Each row is followed by its class number.
[  9  15  18  10  22 -11   2  10 -13 -33   6   3   2  18 -13   9  12   5
  -6  15  27   4   0 -12 -21   5  20  14  -1  15 -23   2   5] => 1
[  5  -6   2  18  24  28 -54  -9  -9 -17  33 -11 -35 -15  11 -14  -1   1
  24  16  47   1  -1 -49  -4  10 -21  -8  -8   6   2  -7 -20] => 8
[-12  57  14 -43  29 -52  41  -9 -47 -26   7 -15  17  29 -14  93  35   3
  27  36   7   9  43 -41  16 -27   1   2  24 -74 -14  14  21] => 0
[ 13   5  -5  -3  53  -1 -25   0 -31 -19  40 -34 -55   2   1  -8  39  13
   7  46  49 -21  20 -31   3 -12  10  -5 -22  -3  19  18  17] => 5
[  -4   92    3   -7  -51  -49 -114   -9   -9   -2  -29   51   13  -72
  -12   31  -10    0   16   69    8   19   44  -32  -39  -32  -29   19
   20  -49   -2    7  -36] => 7
[ 19   2  22 -23 -21 -48  -8 -14   3  -4   7  14  32 -17  -7  30   8  14
   3  25 -17   5 -15 -34   7 -21 -12 -10  -1  -8   3 -13  25] => 7
[-23   9  -9  38  22  46 -60   0  -1 -12  36 -36 -22   4 -29 -78  10 -42
   0  25  92 -40   1 -21  -1   3   2  23 -26  22  38   9  19] => 4
[  9  37  12 -14 -32 -14  -1  -4  14   4 -44   6   3  -3 -19  15  13   3
 -37  48 -45   9  31 -21  22 -24 -21   8 -19   8  14   2  34] => 3
[ 34  34  14 -21  32  -6   1  -1 -32 -11  -4  -9 -26   8   5 -37  15   0
  18   9  10  -1  30 -26  21  24 -16  15 -15 -43  11  13  23] => 9
[  8  11  -3   0  35  37 -20 -23 -34   6  29 -38 -26  -1   6  -9  28 -21
  19  49  31 -22  10 -44  13  -1   6 -19 -13   2  36   2   6] => 5
[ 11   6   4 -13  15  -8 -22 -32 -24  -5   7  -2 -16  -8  -6  24  12 -24
  32  40   9   7  -3 -20 -14  14 -10 -17  -7 -38  12  -3  10] => 7
[-11  -1 -11  18  11  26 -22  10  -2  -2  28 -21 -37 -41  -3 -50   5  19
  -3  -1  68 -13  11  -8   6  18 -15  28  -1   1  -2  16 -21] => 3
[ -7 -26   7  11  35   9 -54 -14  -9  -2  26  -3 -29 -26  -3  -1  17   6
  10  54  29 -16   2  -5 -18  19  -7  20   6 -16  10  19   0] => 3
[ 12  -2  17  -5  -9 -12  -3  -6  -1  -8  15   1   3  14   1  26   1  27
  -2   0  14  -1  -1  -3   1  13  -7   9  -6 -10  -4   3  27] => 4
[ 19 -12  24 -12  17 -36  11  -5  -9 -25 -14   6 -12  10 -14  42   6  15
  16  22 -21  15 -17  15 -16 -10   2   2   1 -12  -9  14  36] => 6
[ 10   1  12 -11  17 -12   7  -6  -2   3   7 -16  -5  17 -11   5  30  -2
   2  40   2 -21  11 -36  20   9  -8 -11 -13 -26   9  -5  19] => 2
[  -4   -1  -22   23   89    8  -80    7   -5   17   61  -30 -101  -46
   22  -76   46   39   40    3   84  -34   20  -40   18   38  -12    3
  -32  -24   14   45  -33] => 2
[ 18 -18  24 -12 -13  -9  11  -1  -8  -7  -8   7  15  -7  -4   0   9  17
  -5  24  -8  -5  -7 -10  -1   7 -15  17   5 -18   7   9  10] => 3
[ -9  38 -26   3  60  27 -37  30 -19 -17   6 -37  -5 -27   9 -46   9   1
 -12  22  67 -25  32  -1  -1 -34  28  10  12  -1  -4   3 -40] => 6
[  6 -28  23 -12  -8 -10   4  -2   8   2   3   2 -10  -6 -18  20  13  17
 -19  41 -19 -16  -3   0  -3  -5 -15   4  -7  -2   2   1  26] => 3
[  7  -2  -2 -14 -25  -6  58   8   6  -5 -15  -1  33  18  -8  -5  17 -26
  -3 -11 -19  -5 -13   3 -13  17  10  -3   6 -25 -25 -28 -20] => 2
[-24  36   9  43  -6  28 -53 -11 -13 -13  23   1   0 -11 -18  -9 -19 -10
  11  20  59  25  13 -31  -2  13 -18  22   9 -11 -13  29 -18] => 0
[ 34  11  -1  -5  -7 -17   4 -13   7 -17   7  21 -28 -17  -1   5  14   9
  15  10  -8  -2  -7 -24   3  -8 -22   4 -14   5 -16  -4  16] => 6
[-13   2 -17   3  17  35 -41 -11 -14  58  47 -10 -60  20   2  40   2  15
  43  66  47   5  39 -28  -6  14 -56 -10 -30   4  -1  24   2] => 5
[-14  11   0  12  16  16 -32 -17 -21 -11   3 -15 -16 -13 -16  -1  10 -10
  17  33  24  -5  12 -20   2  -9   1   2  10 -21  13  21  -6] => 0
[ 11  27  -7  25  21  22 -78  -6 -13 -18  13 -11 -43 -20  -2 -30  12  11
 -11  33  50 -16  32 -39  13  -9 -15   0 -16   0  30  10   3] => 8
[  0  -2  -7 -28   7 -10  13 -18  12 -14 -10  -6  21  18  -4  30  43 -25
 -23  57   5 -42   6 -23  12 -40  31 -18 -17   6  36 -34  48] => 4
[  6   3 -16   8   7  45 -34   0 -10   5 -13 -32 -45 -35  11 -63   9   8
 -12  26  34 -20  30 -32  37 -17 -26   1 -27  20  50  11 -11] => 3
[ -7 -17   6   0 -15  35 -22 -32 -11  46  20  -3  -2 -26  19  14   8   2
  25  45   9 -29  10 -54  28  14 -44 -13  -8 -25  40   7  -3] => 3
[-16  -6 -10   4  22  24 -35 -23  -4  39  35 -13  -4 -21   8   1  22 -15
  34  29  25 -26  -2 -30  -5  22  -9 -12  10 -15   8  -4 -37] => 2
[-28  21   9  -2  35 -11 -91  -8  -2  13  33  -2 -32 -46  -9  -6  20  -9
  41  30  24 -44   6 -56 -12 -19 -18 -13   0 -27  20   8 -21] => 8
[ -8 -70  -7 -33  30  42  73   5 -15  58  78 -30   7  62  17  11  -2   0
  16  -4  64 -17  -6   4 -15  52 -32 -24 -16 -37 -39   5 -18] => 9
[ -7  17  -3   3   9   5 -29   4  -5   3   9 -19  -9 -51   8 -32  11  15
  -3  22  30 -20  26 -37  31  -6 -17  18   3 -15  26  16 -10] => 3
[ -3  33   9   6   1   7 -57   2 -29  17  26 -20 -20  -7  11 -11   4  31
  14  20  36  -7  28 -49  18 -21 -23   0 -16   5  26  26  -4] => 5
[ 10   6   3  -3  23   6 -48 -16 -22  -7  22 -12 -12 -24   3 -22 -12   9
  14   7  42  -3   2 -26   0  13 -16  -7   1 -32   5  11 -19] => 7
[-29  -8  22  30   9  18 -45 -17 -19 -12  21  -6 -28   5  -6   2 -22  -1
  26   5  56   1  -1  -9 -15   1   9   2   5  -3  15   4  11] => 9
[ 12   2   8 -21   6  -2   7  -6 -10  -7   5 -13   3  22  -1  25   8   4
  22   9   0 -12  -1 -21 -11 -19  -6  -5  -4   0   9  -3   8] => 4
[ 22   3  10  19 -11   8 -44 -19 -12  -1  32 -19 -17 -21   1 -44  -5  -6
   9   6  35  22  -8 -41  28  38 -41   2 -30 -10  17  11  18] => 7
[ -1   7  -4  -2  27  14 -22  -3 -28  -2  21 -30 -26   0  -1 -40   5  -8
  28   9  45 -21  20 -26  -2   2  -6   9   1 -23  14  11  -5] => 9
[  3   9  -8  -1  26  12 -48 -16  -8  -7  -1  -9 -32 -15 -15 -38   9 -13
  17  29  14 -38  17 -44   9  -7 -19   5  -9  19  18  -2  -3] => 1
[  2 -17   5   4  -4  25  10   3   2  -2  26 -25  12  22  -2  -6   1   2
  -9   5  40 -22 -10 -15  -2  -3   3  -6 -14  10   9  -4   9] => 4
[ 18  -4  21 -14 -34 -14  -7 -12   3  -7 -34  23  12  21  -3  10  11  -1
  -3  51 -30 -15  -4 -40  -5 -35   0 -20 -27   0  27  -5  28] => 5
[-28 -27 -11  28 -20  37 -11   9   4  33   8 -44  10   5  -2 -11  16 -35
   9  49  21 -17   0 -22  -3  -3   6 -24 -15   2  27 -14 -21] => 2
[  5 -29  21   7  79 -14 -62 -52 -31 -53  22 -65 -48  21  -6  50  64  -8
  23  98  -2 -43   3 -81   8 -27  57 -41   1 -20  48 -17  38] => 2
[ 40  19   5  -1 -67 -42   4  13   1 -17  31   0  14 -15  19   0  10  30
   7 -13 -11  24   2 -68  36 -10 -38   7 -25   2 -21 -33  13] => 7
[-14  -3  13  -1  -9 -15   8 -13  -3  -4   0  -8   0   4  -7  28  24   5
  19  22   1   4  -3 -34  12 -12  -6  12  -3   9  16  -1  30] => 3
[  6  24   2   9  23   8 -45 -14  -8   7  25  -3 -29 -15  10 -15   8  18
  13  11  40  -6   9 -37  18   3 -23  -1 -20  -4   6  26   4] => 6
[ -1 -15  17 -26  13 -17  12   1 -13   3   7  15  25  18  -1  21   7  -2
   6   2 -12 -20  -6  -4  -6  -2  -7   1   5   6 -11 -14  -1] => 1
[  6   6   8  -1 -11  -5   2   6  -4 -11  -4   4  -2  13  -4   8  -2  22
 -16   3   2   8  -1   7 -22 -11  14  -2  -5   7 -17   7  -2] => 5
[  4   7 -16 -23  43   2 -27   5 -16 -30 -34 -27 -60 -23 -28 -39  20 -29
  38  54  45 -18   6 -11 -29 -26  17 -11 -15 -16  19 -18  -9] => 7
[  1  28  -4  -1  26  12 -35 -12 -20   3  10 -17 -36 -20   2 -23  13   6
  23  21  27 -19  17 -42  16 -22  -5  -7 -11  10  35  17   0] => 5
[ 15  12   7  -6   6 -12   6  14 -17 -16   6 -12  -4  19  -6  -9  18  18
   0  25  20  -9  13 -26   5 -23   5   5 -14   4  10  10  22] => 5
[ 21 -34  30  -8 -20 -20   8 -10  12  -1   2   1   4  15 -17  14  23   9
   1  41 -17 -17 -19 -32   3   4 -10 -12 -14  -5   4 -19  23] => 2
[ -6  25  11   3  19  18 -38  -5 -33   1  -6  -4 -26  25   4  -6  19 -17
  59  33  18   6   1 -41 -21 -10   5  -1 -19   6  19   5  -3] => 5
[ -2 -38   9  41 -37  -5 -33  -1  15  -3  20   7  -6  15  -2   1  36  17
  14  47   8  -6 -14 -38   0  13  -3  33 -23  16   2 -10  43] => 3
[  4 -10  18  -3  -2   3   3  -9 -19  -4   4  -8  -1   2 -14  12  30   5
 -10  34  10 -10  -3   1  -3  -1   2  14   1   3  18   4  25] => 3
[ -4  16   1  -3   8 -35 -91  -1   3   0  46   8 -59 -41 -25 -12  36  57
 -14  13  25 -72  27 -33  21 -34 -13  23  -7  42  -6 -21  20] => 1
[ -5   3 -12   7  15  28  -6   4 -16   4  23 -27  -9 -27   5 -28   7   6
 -10  17  46 -18  22 -15  11   5 -15  13   5 -14  16  22 -19] => 3
[-26  36 -40 -38  13  16  75  47  12  42 -47 -12 -11  27 -25 -12  21 -11
  -7 -22  11   0  24  41  -9 -43   9  -2 -23  77 -22 -20 -20] => 1
[ 25 -13  14 -43  35 -41  17  -9   7 -30 -31   2  -7   6 -15   8  36  -4
   5  49 -36 -33   3 -34  18 -36   7 -15  -4  -6  26 -29  28] => 2
[  6 -12  19  16  -8  28 -28  -6 -22 -10  23 -17 -21 -23   6 -28   1   1
 -11  19  31 -10   4 -25  14   9 -25   7 -13  -5  29  10  -3] => 3
[ -1  -9  25  22 -21 -21 -18   5   9  -7  12   8  14   6   2  -5   9  16
  17  11  13  -5 -10 -46  11   0  -8   3 -10  -7   8  -3   7] => 2
[  0 -13 -20  13   2  -4 -61   8  10  58  -9  21 -47  18  21  -3  40  34
  74  39 -23  -3  23 -21   1 -10 -12  20 -34  32  16  -6  33] => 9
[-11  -2  -7  23  13  23 -34   5 -18  -8   7 -29 -15  -8 -10 -35  -8  -6
   4   7  38 -18  12 -16  -2   0  -4   7  -1  18  13  11 -17] => 1
[  1  59 -17  -8  17  10 -35 -11 -35 -20 -12 -17 -44  -1 -22 -38  17  -7
   0  17  45 -22  39 -15   0 -10   1  16  -6 -14  15  14   1] => 5
[  5 -24  15  23 -31  18   6   6   7  -4  -9  -7  -7  16 -14 -15  -8  -6
  -6 -13 -12  -3 -22  -5 -10   0  -8 -22 -23   5  12  -4  12] => 8
[ 15 -18  20   5   7  24 -17 -10 -25   2  55 -13 -16 -45  22 -10 -39  33
  24 -22  52 -12 -15 -22  -3  30 -42 -12  15 -50 -16  30 -47] => 6
[ 36  27  -5 -13  20  -8  24 -18 -14 -25   1 -22  18   1   0  18  32   9
  -7  25   5  -5  13 -57  23 -29   1 -15   8   2  28   8  20] => 8
[  8 -29   7  39  -5   3 -24   4   3 -36  25  -5 -20   4 -12 -33  -8   4
  -6  -7  30  21 -20  29 -35  29  23  36   9  19 -33  -7  13] => 9
